Below are the code and all the weights of a small trained network. Each question names an input and a target symbol and asks about switching units off, where a switched-off unit gives its printed mean instead of its output.

import numpy as np


def w(rows, s, z=0):
    codes = np.array(rows[::2]) - 128.0
    scale = np.full(codes.shape[1], s)
    scale[-1] = z or s
    return codes * scale


def f(y):
    return y / 2 * (1 + np.tanh(0.7978845608 * (y + 0.044715 * y**3)))


def softmax(a):
    e = np.exp(a - a.max(-1, keepdims=True))
    return e / e.sum(-1, keepdims=True)


def log_softmax(a):
    a = a - a.max(-1, keepdims=True)
    return a - np.log(np.exp(a).sum(-1, keepdims=True))


def net(x, mask):
    ids = ['αζηθξστφψ'.index(c) for c in x.split()]
    T = len(ids)
    res = E[ids] + P[:T]
    r = res
    for j in range(2):
        rows = slice(4 * j, 4 * j + 4)
        q, k, v = (r @ M[0][rows].T for M in (Q, K, V))
        z = softmax(np.where(np.tri(T) > 0, q @ k.T / 4**0.5, -1e9)) @ v
        o = O[0][rows]
        res = res + np.where(mask[j], z, o[:, -1]) @ o[:, :-1]
    y = f(res @ A[0][:, :-1].T + A[0][:, -1])
    res = res + np.where(mask[2:14], y, B[0][:, -1]) @ B[0][:, :-1]
    return log_softmax(res[-1] @ U[:, :-1].T + U[:, -1])


Q, K, V, O, A, B = {}, {}, {}, {}, {}, {}
E = w([
[95,193,127,41,164],'α',
[82,168,152,81,60],'ζ',
[130,130,188,60,98],'η',
[72,137,152,66,96],'θ',
[21,169,121,65,159],'ξ',
[114,150,181,60,60],'σ',
[183,131,87,156,39],'τ',
[148,197,171,80,85],'φ',
[12,137,134,84,104],'ψ',
],0.011)
P = w([
[103,109,255,183,197],'0',
[86,204,151,170,141],'1',
[83,174,139,148,140],'2',
[83,165,129,135,123],'3',
[94,161,126,129,115],'4',
[81,154,109,122,99],'5',
[76,153,100,119,91],'6',
[88,149,104,114,88],'7',
[85,146,94,112,78],'8',
[92,151,91,112,69],'9',
[94,143,84,106,58],'10',
[113,151,88,107,46],'11',
[111,148,78,112,45],'12',
],0.0092)
Q[0] = w([
[100,178,133,110,107],'head 1',
[136,144,114,118,127],'head 1',
[95,199,137,98,2],'head 1',
[91,155,84,112,120],'head 1',
[144,103,94,124,166],'head 2',
[135,112,113,125,172],'head 2',
[123,140,157,152,115],'head 2',
[146,140,98,124,157],'head 2',
],0.074)
K[0] = w([
[132,123,192,116,206],'head 1',
[103,126,106,168,189],'head 1',
[195,14,249,254,217],'head 1',
[190,144,159,154,158],'head 1',
[103,183,189,79,144],'head 2',
[97,156,170,100,152],'head 2',
[128,80,115,112,80],'head 2',
[135,149,137,160,180],'head 2',
],0.048)
V[0] = w([
[64,141,125,119,3],'head 1',
[63,106,79,144,162],'head 1',
[101,231,103,211,129],'head 1',
[123,56,134,182,132],'head 1',
[97,168,139,24,109],'head 2',
[93,155,176,148,118],'head 2',
[153,165,48,93,165],'head 2',
[122,97,183,147,101],'head 2',
],0.028)
O[0] = w([
[59,56,112,251,169,113],'head 1',
[88,192,131,154,44,1],'head 1',
[110,101,255,107,124,128],'head 1',
[128,171,121,188,191,106],'head 1',
[191,206,141,122,229,253],'head 2',
[56,116,90,110,183,226],'head 2',
[213,115,176,184,141,51],'head 2',
[76,137,103,91,115,169],'head 2',
],0.017,0.0076)
A[0] = w([
[165,148,44,103,148,24],'neuron 1',
[194,4,163,129,118,133],'neuron 2',
[177,48,20,123,109,9],'neuron 3',
[228,161,213,173,157,85],'neuron 4',
[162,98,146,251,120,91],'neuron 5',
[83,179,171,202,31,34],'neuron 6',
[104,69,211,164,151,25],'neuron 7',
[112,118,124,143,205,77],'neuron 8',
[133,169,51,170,145,186],'neuron 9',
[117,115,78,254,82,163],'neuron 10',
[169,2,85,220,144,42],'neuron 11',
[106,86,66,133,46,65],'neuron 12',
],0.0093,0.011)
B[0] = w([
[84,131,155,177,114,209],'neuron 1',
[81,201,111,95,149,183],'neuron 2',
[164,94,225,121,175,148],'neuron 3',
[146,60,106,164,135,183],'neuron 4',
[100,62,178,132,91,156],'neuron 5',
[108,174,227,168,155,139],'neuron 6',
[99,142,79,77,109,146],'neuron 7',
[135,185,134,108,74,251],'neuron 8',
[164,78,148,82,144,227],'neuron 9',
[141,170,4,120,192,168],'neuron 10',
[163,217,162,183,62,175],'neuron 11',
[143,92,137,192,85,167],'neuron 12',
],0.021,0.015)
U = w([
[214,86,172,50,47,69],'α',
[151,164,119,134,118,32],'ζ',
[190,55,212,114,201,162],'η',
[213,61,89,123,193,123],'θ',
[129,120,246,140,133,35],'ξ',
[217,143,183,125,175,224],'σ',
[116,41,169,145,124,147],'τ',
[119,138,191,58,217,203],'φ',
[98,119,172,188,252,1],'ψ',
],0.0029,0.0079)

Each question gives the input, a string of symbols that net reads in full, and the target symbol t.
The units are the heads (4 rows each of Q, K, V and O) and the neurons (one row each of A and B). Each row of codes is followed by its name. A weight is (code - 128) times the scale printed after its matrix; where a second scale follows, it is the last column's (O, A, B and U).
mask holds one flag per unit, heads first, then neurons. A switched-off unit (its flag False) gives its mean, the last column of its rows in O or B, instead of its output. The means were averaged over made-up inputs and are rounded, as every weight is.
A unit's drop is (log p(t) with every unit on - log p(t) with that unit switched off) / (log p(t) with every unit on - log p(t) with every unit switched off).
The circuit of an input: a set's keep is (log p(t) with only the set's units on - log p(t) with every unit switched off) / (log p(t) with every unit on - log p(t) with every unit switched off). Starting from the 12 units with the biggest drops (on a tie, the unit counted first), units are removed one at a time, each time the one whose removal leaves the highest keep (on an exact tie, the one counted first), for as long as the keep stays at least 0.8.
units of the circuit, in order: the units of the circuit, biggest drop first
most important unit: the unit with the biggest drop
k most important neurons: the k neurons with the biggest drops, biggest first
heads that matter: for each layer, one digit per head in row order, 1 if its drop is at least 0.15 and else 0, layers parted by /
input ζ α ψ τ σ η, target ζ: heads that matter	11
input τ θ φ α φ, target τ: heads that matter	01
input τ ζ ζ θ ξ σ σ, target τ: units of the circuit, in order	[head 2; neuron 12]
input ξ φ ζ ζ φ τ ψ α α φ α α σ, target ξ: heads that matter	11
input σ ψ σ ψ σ ξ φ ξ τ φ θ, target σ: 2 most important neurons	[neuron 11; neuron 3]
input ψ φ τ ψ φ φ φ σ ζ φ η ψ, target ψ: units of the circuit, in order	[head 1; neuron 6; neuron 10; head 2]
input ψ ψ θ σ η ζ τ ζ η φ, target ψ: most important unit	head 1
input ζ τ ξ ξ ζ η φ φ σ α, target ζ: heads that matter	11
input ξ α τ ψ φ θ φ σ ξ ξ ζ ζ, target ξ: units of the circuit, in order	[head 1; neuron 6; head 2]
input θ η θ ψ θ φ τ, target θ: units of the circuit, in order	[neuron 10; head 1; head 2]
input η φ σ θ φ θ η τ, target η: units of the circuit, in order	[head 1; neuron 3; neuron 9]
input θ φ φ τ φ θ ζ α σ φ φ ξ ψ, target θ: units of the circuit, in order	[head 1; head 2; neuron 10; neuron 8]
input τ θ θ φ, target τ: units of the circuit, in order	[head 2; neuron 12]
input σ ξ σ α τ, target σ: 3 most important neurons	[neuron 11; neuron 3; neuron 10]
input ζ α ζ σ ψ σ ψ α ξ ξ τ, target ζ: most important unit	head 1
input ψ φ η ξ η η φ φ τ ξ θ α, target ψ: 3 most important neurons	[neuron 6; neuron 10; neuron 8]
input θ η η η θ τ η ξ τ θ θ η τ, target θ: heads that matter	10
input η ζ ζ θ τ θ η, target η: 2 most important neurons	[neuron 3; neuron 8]
input ζ σ θ ξ τ ψ ξ ζ σ ψ ξ φ, target ζ: heads that matter	11
input τ θ σ ξ α θ ζ ψ ξ, target τ: most important unit	head 2
input σ τ ξ, target σ: 3 most important neurons	[neuron 11; neuron 3; neuron 10]
